The items form a tree under 0. A name lists the branches taken from the top; the branches are c p g. The symbol q goes to the parent.

In the rows, 158 stands for zero.

Each walk starts at a row, and each symbol moves it to the next item.
Each answer is a row, close to the row of the item it stands for.
---
[ 186   99  198  104  137  151   87  138  193  193  132  148  143  173  192  150  156  138   92  166  190  197  152   86  142  126  137  205  211  147  201  108   90  149  208  198  146  146  210  192  225  183  104  156  190  168  149  169  189  148  144  215  152  109  141  105  216  214  153  188  164  196  148  143  138   85  152  152  127  215  165  190  103  143  180  167  102  224  194  134  100  136  146  181  139  157  104  133  215  138  131  203  182   62  134  185  196  189  207  133   87  174  136  142  146  195  142  141  246  174  163  155  161  160  142  185  129  169  117  168  178]
q	[ 183  103  162  126  121  155   95  149  189  152  141  201  151  142  195  166  123  159  126  176  205  228  125  102  145  112  147  166  222  157  140  121  127  155  231  204  138  196  218  187  217  158   85  197  173  187  134  158  188  159  129  200  161  146  171  153  184  249  135  162  152  176  126  188  138  104  126  130  142  227  179  163  144  168  216  174  113  210  159  152  100  160  162  187  117  149  104  122  249  129  118  167  122  110  139  154  188  201  201  152   53  186  154  171  143  164  141  146  246  150  150  166  204  155  139  164  134  156  120  137  179]
q	[ 174  127  173  120  126  122  112  144  204  189  144  232  147  166  157  198  156  174  118  180  178  168  144   93  120   93  119  132  242  170  147  134  140  167  192  200  129  157  188  199  218  159   89  188  204  190  159  134  199  176  154  206  166  151  163  162  139  236  153  166   98  190  114  158  154  138  113  162  136  223  165  149  129  115  152  184  152  173  187  136  113  194  188  143  151  151   94  132  221  120  108  200  152  127  145  144  231  241  157  145   90  187  116  163  137  151  112  117  233  180  171  152  212  166  172  197  133  147  102  160  168]
p	[ 133  136  179  113  153  144  128  118  209  182  118  229  173  130  147  168  138  182  107  195  198  153  176  105  112  118  135  163  214  135  174  104  154  161  222  187   99  182  167  196  196  116  111  174  206  168  187  175  204  170  129  180  147  133  128  185  133  227  150  130  100  147  134  161  125  154  117  160  147  222  151  172  140   98  170  174  138  150  208  149  132  168  172  143  195  161   81  150  222  108  108  185   92   94  130  154  199  253  151  149  144  159  149  173   82  157  117  136  207  203  179  153  182  129  201  186  126  163  118  176  191]
q	[ 151  126  149  126  131  117  118  129  199  175  130  229  142  181  173  207  140  195  100  200  196  189  156   99  109  113  130  126  239  165  138  111  137  186  202  183  118  141  208  190  218  164  113  200  193  189  143  121  199  177  156  207  145  157  176  166  144  225  169  169   93  170  137  166  162  129   96  160  132  202  157  119  130  113  155  179  147  179  195  148  118  178  207  152  139  178  104  139  211  142   90  185  130  136  152  148  227  230  172  122   99  186  111  191  118  140  135  120  198  181  162  158  201  169  167  195  158  162  114  189  169]
p	[ 129  139  195  132  151  144  116  143  219  178  132  232  171  122  162  189  139  180  113  200  178  163  178   95  132  113  119  138  202  138  157  108  178  173  200  191  121  179  169  203  214  126   97  189  206  187  179  182  201  142  129  173  138  142  133  182  131  234  181  149  114  173  133  134  137  144  121  168  136  223  155  152  144   89  180  171  142  146  200  128  143  209  179  140  180  172   90  150  216   91  109  192   84   90  135  143  191  241  133  151  126  164  151  185   86  152  137  169  214  191  163  161  187  120  172  201  139  128  109  189  181]
p	[ 151  131  202  113  142  158   93  158  191  197  113  151  160  142  170  132  152  166   72  150  175  182  172   59  142  129  161  215  179  119  194   96  145  160  185  169  138  169  205  196  181  155  127  196  186  185  152  184  198  121  134  152  178  136  109  145  189  201  168  159  111  179  152  138  159   90  133  148  150  223  122  191  107   76  127  144  142  174  206  145  129  186  174  165  170  157   84  143  217  123  118  205  105   63  131  146  208  223  178  143  163  142  169  177  124  157  147  139  222  183  154  131  190  127  188  191  116  157   97  212  211]
q	[ 141  118  204  136  119  136  113  130  227  184  128  194  158  127  175  162  140  175   95  194  169  160  156  103  126  118  105  153  206  151  157  103  164  167  201  191  123  184  168  188  177  106   88  189  220  179  160  172  211  147  128  192  154  130  143  173  141  234  160  136  115  158  137  156  131  159  142  169  128  227  154  146  132   79  170  162  144  159  199  149  136  188  169  127  183  161  100  146  218  119   96  178  104  107  135  149  202  241  148  149  121  161  134  178  101  164  107  150  220  202  174  152  193  122  182  216  114  149  109  168  202]
g	[ 157  116  183  133  162  105  102  108  217  238  129  218  181  167  167  146  150  167  106  183  181  136  198   72  119  107  118  201  202  115  176  118  109  157  220  196  145  165  206  225  213  146  114  176  203  161  183  215  198  162  145  155  124  167  112  145  180  159  161  203  119  174  145  136  114  156  112  168  133  201  136  197  135  102  198  164  153  133  194  132  114  134  131  149  187  186   98  156  206  123  111  218  144   24  161  193  188  219  154  177  136  161  129  158  121  160  122  151  215  175  167  179  185  146  149  205  133  159  120  177  191]
q	[ 129  134  192  112  136  134  101  137  221  209  141  206  175  119  185  164  150  187  100  193  184  139  166  110  108  112  121  134  216  135  155  116  157  166  212  208  119  192  179  198  200  127   99  184  205  189  158  185  203  157  128  174  146  131  137  186  140  228  150  134  105  155  127  170  135  134  102  158  167  240  156  150  143   78  191  168  151  139  197  137  146  192  149  134  189  159   80  132  223  108   97  200   93   94  146  149  186  239  147  170  130  170  143  178   75  159  132  155  200  207  184  153  185  115  163  222  114  144  102  164  174]
c	[ 114  128  205  122  148  129  108  138  223  178  150  194  148  100  151  152  142  193   73  182  169  133  152   97  107   97  108  149  181  153  167  112  180  150  215  189  147  213  146  175  193  127  102  199  198  191  153  200  191  118  125  197  148  147  148  200  189  213  148  153  115  173  139  148  151  124  134  147  146  246  188  164  138   94  168  170  162  140  166  163  147  161  157  119  198  141   95  117  208  103  122  194  135   87  128  165  175  223  176  179  108  177  175  173   81  180  120  152  251  188  153  140  195  129  166  213  111  103  136  180  193]
q	[ 119  147  178  118  121  144  125  144  196  192  135  204  158  153  163  168  138  186   81  222  184  149  151  101  106  105  116  161  206  143  164  131  158  165  208  203  103  165  172  193  203  131  119  184  215  169  160  182  204  132  118  186  152  130  119  181  143  223  155  128   96  163  146  154  124  136  121  165  131  232  177  158  140   90  170  158  156  132  216  166  130  201  164  126  187  161  111  157  237   85  119  188   91   94  152  144  195  245  160  158  119  158  130  163   74  161  121  159  201  189  168  138  185  106  178  205  130  134  119  157  195]
p	[ 157  118  202  126  139  146  118  170  194  208  104  171  203  140  169  127  131  175   83  140  167  169  167   63  158  131  140  234  184  126  191  102  140  168  167  195  159  186  208  194  198  137  124  181  174  183  159  186  178  134  125  172  141  122  124  126  207  196  159  171  134  193  149  130  156  105  145  163  156  239  142  187   92   98  150  131  122  167  173  145  115  172  144  126  180  142   92  141  207  100  124  208  110   79  117  147  201  230  167  148  162  150  154  160   96  160  122  167  246  206  144  134  201  130  177  196  106  128   95  192  193]
q	[ 124  136  180  119  127  137  122  137  222  200  126  223  161  135  162  176  146  194   88  211  171  144  165   90  115  120  139  139  199  168  161  120  154  166  202  186  107  175  167  210  189  122  102  184  208  180  163  160  202  146  124  186  145  132  132  179  143  244  157  142   92  158  139  148  152  145  118  177  146  233  148  145  132   95  191  155  141  144  203  132  143  189  169  143  189  174   89  147  217  103  101  185  100   75  124  135  196  246  165  148  136  165  134  187   76  153  126  148  214  186  180  142  183  117  167  210  120  143  115  178  193]
c	[ 116  123  226  106  144  152  107  170  222  191  157  189  159  115  139  136  144  166   70  199  172  148  176  110  114   93  102  165  175  122  158  103  171  177  210  173  159  204  158  179  209  123   87  178  204  151  188  197  200  123  119  195  159  146  142  202  176  216  162  147  125  169  150  149  151  119  109  127  147  252  169  195  138   86  182  173  167  159  169  158  123  162  169  121  207  159  123  139  205   94  123  180   97   71  152  172  192  244  167  193  118  170  169  182   69  175  122  173  220  204  150  139  169  111  146  205  134   96  137  189  202]
q	[ 138  123  187  129  144  114  125  139  206  190  135  207  165  141  174  166  140  158   83  227  165  157  153   93  120  124  123  147  209  166  140  109  155  157  213  186  128  190  184  194  191  126  108  194  198  187  180  193  198  146  124  177  153  135  127  192  148  237  152  142  111  146  141  129  110  151  124  149  159  252  143  165  140  103  172  161  147  145  198  142  126  199  159  144  202  170  100  157  214  106  101  221  110   75  158  151  200  232  155  146  115  166  130  195   94  149  125  141  203  203  176  154  194  122  167  220  123  147  127  171  207]
g	[ 145  121  211  124  141  112  115  112  216  228  168  187  161  176  181  152  127  175   97  178  163  156  170   44  104  115  119  191  207  134  167  115  112  149  218  185  137  156  225  206  204  146  114  170  192  171  170  235  188  149  124  173  121  147  123  118  207  156  182  162  112  163  140  124   95  167   89  165  141  208  114  198  147  100  187  157  144  125  182  146  110  173  147  136  180  155  114  171  217  126  130  193  148   50  167  193  194  222  170  170  130  149  142  166  108  170  126  143  222  205  138  153  176  167  138  207  146  155  137  198  214]
q	[ 134  114  190  114  135  133  133  128  188  185  121  218  154  138  155  177  127  181  108  207  192  150  151  102  130  115  124  160  201  155  171  123  161  165  206  201  126  170  184  189  189  118  109  183  194  168  163  176  219  134  117  173  141  123  145  190  129  222  159  129  121  143  129  137  131  133  121  178  151  241  156  155  124   93  175  151  140  148  205  145  144  195  159  129  197  170   95  149  225   99  113  196  110   82  127  134  192  247  140  143  121  158  125  182  112  171  119  147  216  183  190  153  185  126  165  203  114  123  118  172  198]
c	[ 141  145  214  114  141  129  110  140  220  190  155  189  163  108  139  134  137  181   65  200  177  142  146  118  115  108  103  142  175  152  150  109  159  170  209  202  149  185  184  165  182  122   92  187  207  171  188  199  217  146  116  194  148  135  135  189  174  212  157  150  138  154  140  151  148  141  126  140  157  246  187  171  136  110  186  177  163  156  163  163  125  159  158  126  198  150  106  122  213  101  120  192  107   77  142  169  179  222  171  183  120  158  171  186   94  165  125  151  232  202  156  126  171  129  155  207  133   85  118  174  211]
q	[ 142  145  174  112  129  141  115  129  213  177  127  217  151  142  164  166  164  184   84  190  178  156  162   91  128  113  123  144  224  155  153  119  178  177  192  215  130  172  160  189  193  127   97  192  187  185  148  180  194  134  133  167  141  135  141  196  137  251  156  135   98  170  118  142  122  156  127  162  133  226  163  146  140   71  184  168  146  146  202  164  150  172  176  117  187  161   85  140  214  100  140  198   73   84  146  128  214  234  160  163  128  182  140  176   84  143  133  137  224  195  166  152  196  117  187  206  123  160   96  163  195]
c	[ 132  112  212  124  138  136   99  155  212  178  146  209  139   99  135  121  138  172   64  190  177  161  162  102  117  106  111  150  183  157  157  126  159  174  215  191  154  215  161  193  187  121  105  198  212  142  166  195  214  147  125  208  149  169  145  176  164  229  153  133  120  141  134  167  171  112  115  161  152  231  171  167  140  118  178  176  151  152  164  172  122  167  171  128  219  152  122  131  229  107  106  200  128   69  146  173  171  231  191  169  111  178  183  176   77  161  142  140  222  217  155  140  178  136  146  199  135   95  129  156  183]
q	[ 114  136  180  128  115  122  116  127  222  205  147  221  174  155  159  174  149  180   77  216  189  149  169   91  117  124  120  162  195  169  165  115  173  180  197  197  105  160  207  206  196  128  107  202  207  191  167  168  208  157  110  160  141  136  138  196  143  250  170  156  109  173  119  164  129  127  123  165  151  209  159  166  145   88  172  158  145  165  197  144  136  184  158  132  203  179   90  136  201  117  127  176   80   81  124  148  208  243  164  170  142  150  158  181   97  145  119  160  205  216  140  146  201  114  179  197  124  139  109  158  190]
q	[ 175  114  167  117  133  131  108  155  207  185  131  233  146  157  167  209  145  175  128  198  186  184  169  101  116   88  112  113  253  162  152   96  120  187  202  191  121  132  202  216  209  147  106  204  189  175  162  141  213  164  139  217  145  124  146  169  130  226  171  160   99  178  130  173  151  121   90  152  139  235  159  137  118  137  181  180  144  177  207  142  110  194  179  159  146  172   99  129  207  136  102  182  117  125  155  147  227  254  171  145   79  173  131  175  128  155  109  115  217  193  157  154  205  159  148  205  154  167  125  163  181]
g	[ 174  101  169  122  136  155  109  127  189  153  164  205  143  135  195  169  145  134  115  187  208  207  118  112  138   90  162  165  226  162  151  123  127  143  214  191  141  180  204  166  227  167   78  177  185  172  123  163  199  156  133  180  169  132  170  144  160  226  163  174  133  179  135  166  151  128  127  155  150  224  176  136  107  130  206  215   97  215  170  145  112  178  145  209  134  155   93  111  223  107  132  177  132  126  142  177  197  219  174  147   57  192  134  184  147  149  134  148  239  155  146  167  198  160  133  176  135  149  105  158  201]
g	[ 180   79  184  115  170  154   62  143  176  199  133  153  158  149  170  146  130  165  112  153  191  182  173  100  156  112  157  202  203  140  180  122  109  137  216  189  160  165  228  199  238  177  104  153  178  181  150  145  174  168  131  226  166  126  177  104  203  208  146  191  156  205  143  138  134  109  151  145  150  199  166  196  121  138  169  157  102  216  176  136   93  138  147  177  106  155  114  129  207  140  115  201  161   53  120  191  209  184  202  153   88  144  142  141  130  181  135  128  248  156  148  135  187  177  139  175  128  176  112  177  208]
q	[ 170  122  177  121  126  126   88  147  189  130  165  215  147  117  193  169  123  133  116  174  211  206  129  100  148   97  160  170  201  151  151  113  102  165  204  205  140  202  187  169  215  156   88  184  173  189  132  149  195  157  122  214  174  124  184  145  175  220  146  184  146  173  133  161  128  110  142  133  128  233  194  149  121  145  193  182  107  200  177  151  104  165  175  201  143  152   98  121  214  127  138  179  138  117  125  165  222  203  200  146   50  195  178  167  152  169  141  142  260  148  159  170  202  147  137  159  144  158   99  164  173]
p	[ 133   94  169  122  154  174   88  124  212  155  141  201  118  120  194  144  139  151   84  175  177  208  131   87  165  105  147  178  205  173  168  128  138  137  219  181  146  202  202  173  201  145   73  190  179  212  143  182  211  147  136  207  179  131  156  155  169  230  133  173  151  204  139  162  149  104  139  112  133  228  183  150  115  124  194  189   98  197  190  139  100  168  152  153  151  127  101  135  234  124  146  166  105  107  113  166  204  228  200  149   80  182  170  178  109  152  120  162  284  159  158  140  207  154  132  183  113  145  103  168  162]
q	[ 170   85  171  106  133  163   90  160  193  144  136  214  145  132  204  173  150  140  116  179  191  212  116  125  148   92  148  169  222  189  134  105  116  154  214  197  121  182  176  179  235  151   80  183  194  182  116  173  186  174  126  220  167  133  166  149  169  241  144  169  126  179  145  169  136  112  144  128  143  223  187  151  120  140  212  181  101  205  181  143   94  163  151  211  128  161  119  120  229  136  129  179  129  125  127  173  188  209  203  156   43  189  124  176  162  170  149  126  252  163  168  186  188  147  143  169  142  140  119  147  181]
c	[ 188   83  220   76  124  132   67  130  170  148  165  174  155  170  169  167   94  155  104  157  199  238  136  142  154  120  159  169  206  174  171  127  160  152  200  179  187  158  184  159  207  167  109  182  171  163  164  133  181  153  114  216  164  116  157  118  180  198  133  172  167  181  132  170  183  101  114  145  145  196  217  142  123  134  195  178  126  249  129  146  107  134  168  182  112  145  121   93  197  140   90  173  150  112  113  162  191  229  210  180   26  152  170  146  157  153  142  126  245  190  141  146  170  152  120  161  102  113  145  154  178]
q	[ 177  121  179  103  127  132   93  142  190  148  132  211  145  109  188  154  135  137  118  149  200  204  116   84  154  101  164  157  227  154  137  125  117  136  218  195  141  180  199  185  227  143   82  208  179  189  125  159  192  154  123  213  156  132  176  144  159  240  156  182  150  183  116  166  144  102  130  131  134  231  184  133  112  160  172  179  106  182  174  141  121  175  163  204  123  154   95  104  239  119  127  174  148  101  125  178  197  195  189  119   57  190  167  176  147  168  145  139  246  167  170  166  204  141  154  193  142  158  108  153  169]
c	[ 178   94  215   97  129  130   86  134  157  156  155  173  164  151  163  164  128  160  106  126  206  221  124  148  110  114  149  168  187  177  137  101  124  151  184  203  186  153  199  167  177  155  114  177  163  188  162  137  190  152  143  210  154  113  175  118  159  201  122  174  151  194  129  158  166   99  121  136  139  217  211  135  104  128  195  171  130  242  128  147  110  133  167  189  101  164  129   73  202  131   91  187  145  108  130  165  173  237  185  169   35  168  174  138  143  155  152  150  265  183  156  153  165  161  136  144   98  133  142  150  178]
q	[ 168   95  171  106  146  156   96  136  190  155  143  208  148  129  184  167  113  150  135  166  194  219  122   97  114  104  170  148  211  168  166  105  129  153  217  205  135  180  199  204  234  155   80  195  185  176  138  145  190  157  127  210  153  121  179  149  162  220  145  167  139  178  118  179  128  112  132  126  126  220  172  143  134  157  193  187  110  203  187  130  133  160  171  203  135  161   99  124  221  130  134  183  143  121  126  161  177  221  198  159   50  191  154  178  124  174  128  161  246  154  162  166  204  152  142  161  137  146  111  128  183]
g	[ 184   96  152  120  130  142   89  121  199  208  138  142  132  160  171  148  138  163   87  141  204  191  167   97  137  121  161  192  193  138  193   94  107  128  209  203  148  168  229  177  217  178  131  170  180  194  158  167  195  161  149  202  174  126  148   78  214  217  141  178  161  197  150  171  126  108  132  136  124  200  173  178  116  142  180  174  109  209  199  117   90  141  153  175  113  170  114  141  209  153  123  213  156   54  121  173  215  206  209  139   87  158  139  140  123  162  146  129  231  167  158  144  169  172  117  181  127  161  138  160  193]
q	[ 174   93  161  112  139  155   88  128  181  123  134  212  146  129  186  163  113  133  134  168  208  216  126  113  129   91  159  159  214  157  167  118  115  154  221  202  147  202  195  190  222  143   64  188  165  205  138  147  195  142  138  211  168  148  166  153  172  231  165  173  126  168  111  164  140  125  127  161  140  251  186  141  134  129  203  170  116  210  178  126  122  159  178  193  133  158  106  118  217  131  124  167  127  126  138  188  186  211  201  145   49  176  144  169  155  172  149  142  249  165  150  172  185  160  144  182  124  165  101  130  172]
g	[ 194   91  156   99  157  142   78  141  203  202  131  139  143  167  167  142  131  168  114  134  204  188  183   80  152  124  173  177  187  153  181  115  105  133  203  198  161  160  223  179  251  167  132  166  194  189  165  151  206  144  152  220  143  117  169   94  224  199  115  197  153  197  158  137  112  110  163  146  130  194  176  188  115  145  160  175   98  209  162  131  107  148  140  190  141  167  126  113  221  126  126  196  166   72  128  169  216  193  226  157   76  171  126  134  145  167  157  119  250  155  164  155  172  174  137  171  118  170  113  166  196]
q	[ 170  114  158  121  146  149  100  124  201  152  152  193  143  115  197  160  149  143  129  184  207  210  100  110  127   97  155  154  226  151  148   98  133  158  224  193  138  182  194  190  215  162   85  201  193  201  132  165  208  139  138  205  160  129  160  155  180  228  141  170  143  189  127  166  111  126  137  118  137  231  177  155  129  149  199  200  121  215  183  139  114  138  162  206  130  174  120  108  233  130  139  183  126  109  114  184  202  230  182  148   68  195  156  185  161  146  127  144  248  159  163  151  193  166  123  174  141  164  106  133  179]
p	[ 133  106  176  107  149  163   82  144  203  149  150  191  134  110  206  123  149  148   78  192  174  198  142   87  151  118  155  189  179  190  165  134  140  131  223  203  145  172  184  192  217  150   94  180  169  204  132  160  226  155  142  200  159  137  139  160  186  208  161  146  141  196  150  177  165  110  120  119  144  230  155  153  124  128  202  176   99  164  194  151  122  186  157  165  149  119   99  122  220  108  143  186  133  105  120  172  207  208  193  150   95  201  162  152  126  183  149  138  249  159  166  150  192  158  160  153  126  139   88  177  176]
q	[ 163  117  183  112  139  134   89  130  188  147  159  197  152  155  181  164  142  156  135  183  195  225  114  111  138  100  174  156  223  163  147   95  110  121  217  210  133  194  198  175  211  163   90  187  170  188  106  140  210  151  111  207  174  140  177  150  181  241  135  160  149  195  129  173  130   99  131  118  116  220  172  160  129  141  197  194  112  206  167  136  112  167  172  207  124  142  101  131  239  144  139  186  115  105  125  178  204  209  192  145   55  184  148  155  159  163  135  133  254  167  171  159  211  122  135  165  143  150   93  140  208]
g	[ 201   64  185  107  155  140   79  148  165  212  128  172  151  171  180  140  144  157   95  157  161  185  154   73  136  120  158  178  191  151  193  106   95  130  215  175  156  153  238  192  240  183  109  163  171  173  161  172  182  141  136  209  153  135  159  112  206  199  116  185  171  198  143  157  132   80  141  138  142  191  167  173  115  164  158  174   98  225  189  148   96  132  141  187  117  159  105  126  216  153  111  208  168   71  133  198  201  177  199  127   66  145  143  143  137  179  131  127  249  173  182  147  166  170  148  161  142  182  132  171  188]
q	[ 167  111  150  109  130  145   84  151  194  135  145  194  151  132  183  160  135  150  130  173  196  210  109  120  144  105  142  155  200  161  150  122  109  153  222  204  142  190  198  168  228  157   72  179  184  208  135  159  226  154  149  221  156  123  169  139  158  238  154  192  141  187  121  177  128  116  119  120  118  223  188  138  121  132  192  194  100  218  155  132  101  161  167  190  130  167   95  112  243  128  120  163  119  108  137  175  188  232  184  153   63  184  155  179  144  185  140  145  248  156  159  163  187  156  136  174  143  138   89  144  190]
g	[ 189   92  174  120  146  140   81  139  193  210  140  171  158  170  160  154  156  172   95  168  206  197  182   82  150  110  160  199  197  162  202  118  116  151  200  182  140  170  241  206  236  173  111  175  170  174  141  153  190  140  146  199  146  152  190   92  216  187  117  187  169  209  146  147  125  109  169  148  138  183  158  182  140  139  162  155   83  214  185  112   84  161  137  186  114  151  121  129  208  138  134  191  167   46  143  171  203  197  202  131   70  157  137  150  123  165  136  117  238  169  172  143  188  171  133  184  136  176  121  181  190]
q	[ 167   90  175  128  123  150  118  137  182  133  140  221  148  132  196  164  131  144  127  158  186  211  110  122  137   86  152  143  198  165  160  113  121  140  215  176  151  196  207  176  216  129   69  201  176  191  123  173  195  158  130  206  169  134  180  167  153  226  173  166  157  192  137  178  120   92  141  105  136  245  171  152  120  148  190  195  112  199  157  139  127  161  163  201  121  155  103  118  220  126  128  166  129  108  142  152  200  231  206  136   55  182  160  184  150  174  125  138  247  159  156  163  194  159  141  153  143  150  103  136  176]
c	[ 166  102  203   97  137  134   92  135  160  168  166  180  148  150  180  150  113  153  101  149  180  205  140  147  132  134  148  166  179  189  146  114  133  141  182  192  198  157  182  173  214  166  110  185  160  163  158  147  160  138  114  202  159  120  177  100  174  215  172  166  139  191  123  157  174   80  110  132  153  210  203  150  112  133  202  174  119  239  145  132   99  111  161  182  119  144  116   80  210  154  120  172  151  103  100  181  181  224  209  157   33  151  174  154  141  146  151  160  269  190  145  144  176  166  120  164  123  144  140  166  183]
q	[ 174   80  175  127  113  139   90  134  191  171  135  218  140  120  181  170  127  140  125  192  213  199  108  103  151   95  150  146  200  153  151  125  116  154  197  204  114  197  206  183  230  148   89  205  189  178  112  172  191  155  140  214  165  123  163  157  162  248  156  167  144  171  133  166  140  120  129  125  119  215  160  139  112  146  186  193  103  208  180  145  117  164  175  177  124  146   98  105  247  119  128  187  142  115  144  181  191  215  192  141   54  182  164  166  127  192  137  138  249  162  170  186  209  162  150  187  132  157  108  163  180]
c	[ 186   86  196   74  123  126   92  165  165  155  170  165  174  162  180  164  117  159  100  157  205  216  127  132  143  114  156  169  205  167  144  138  139  139  214  193  193  156  182  186  190  155  119  169  158  170  171  125  162  144  128  211  158  111  168  122  159  206  123  168  159  186  124  162  163   80  107  124  153  206  217  168  105  145  185  176  132  243  151  125  107  137  175  201  108  144  131   88  215  150  116  195  152  136  130  174  182  216  196  153   29  158  180  145  172  157  171  141  258  166  125  140  157  155  126  136  100  129  136  142  189]
q	[ 156  124  161  110  127  135   87  119  203  150  145  201  145  128  191  154  126  147  138  173  206  206  122  114  143   92  135  159  204  154  158  110  106  160  203  197  129  194  208  179  202  135   84  193  174  195  139  149  205  153  130  229  152  143  173  153  159  226  134  167  138  182  120  164  128  108  132  131  155  214  177  152  127  151  203  181   96  212  163  139  124  150  164  200  125  153  100  141  240  133  139  184   99  141  133  174  197  193  192  157   52  175  152  152  154  164  133  137  231  168  173  177  209  148  126  156  128  167  111  137  194]
q	[ 161  128  170  108  110  119  132  144  191  170  141  209  127  170  181  194  144  187   80  175  184  166  166   84  103  100  127  129  234  163  140  117  152  186  199  195  116  155  212  184  227  142  114  194  188  182  135  142  206  170  171  200  155  132  152  181  160  232  152  168   84  181  130  157  150  123  101  164  148  231  168  149  142  119  138  188  149  152  188  148  114  194  204  150  148  157  105  135  222  151  101  195  123  140  155  120  225  248  176  115   87  189  117  180  117  151  111  123  213  195  174  158  231  161  173  166  164  155  125  164  180]
q	[ 167  155  149  144  102  142  155  152  186  182   86  217  135  150  174  177  151  200  124  178  191  170  127  117  157   94  168  140  244  160  115  128  162  173  196  189  130  149  229  156  239  167  132  180  154  192  123  139  226  143  182  199  163  151  162  197  151  249  152  178   81  196  132  175  162  115  141  144  135  203  160  119  158  128  145  150  152  204  202  148  164  224  202  149  129  164   91  162  222  144  120  159  105  134  178  131  223  210  162  127   98  196   90  157  142  133  117   95  174  223  149  166  201  121  185  146  169  181  118  222  173]
c	[ 138  156  133  182  151  109  195   99  202  173  163  196  135  173  172  191  181  197  154  230  174  164  174  136  145  104  117  134  215  138  144  188  183  160  195  193  135  189  156  156  194  130  115  153  191  183  154  142  211  155  211  160  157  154  211  191   96  172  176  171   87  149  158  160  160  185  134  164  163  172  144  127  212  102  192  150  186  101  229  148  181  257  168  131  173  175  134  182  220  135  200  169  141  160  140  162  182  197  120  142  118  208   68  194  120  151  117  109  166  188  169  167  155  138  168  174  160  187  133  194  134]
p	[ 117  178  152  122  150  138  194   87  221  215  169  185  126  193  163  138  157  152  107  208  132  173  142  144  163   83  106  164  193  144  137  191  217  135  194  212  143  187  182  165  201  112  131  140  142  171  198  162  216  130  202  136  111  173  192  195  129  157  210  165   82  135  122  132  174  190  112  166  175  188  137  113  205   69  218  160  193  112  198  140  195  244  162  120  191  166  135  143  229  127  192  142  121  110  158  175  174  200  137  140  121  165   87  156  140  108  123  144  146  218  129  176  147  143  113  157  172  177  168  183  158]
g	[ 120  181  182  124  143  154  194   66  226  258  173  166  120  209  175  140  115  153  119  183  146  200  153  152  178  127  120  188  176  150  143  171  199  119  214  233  140  185  155  166  165   86  138  148  163  171  201  155  175  147  168  160  130  137  184  173  101  180  213  159   76  128  125  169  156  196  137  184  171  184  156  120  188   79  225  131  212  138  162  128  171  208  130  124  158  158  133  146  237  116  192  160  120   66  126  199  180  191  142  178   91  165  118  156  163  107   98  153  164  211  146  168  115  146   91  155  128  180  160  185  175]
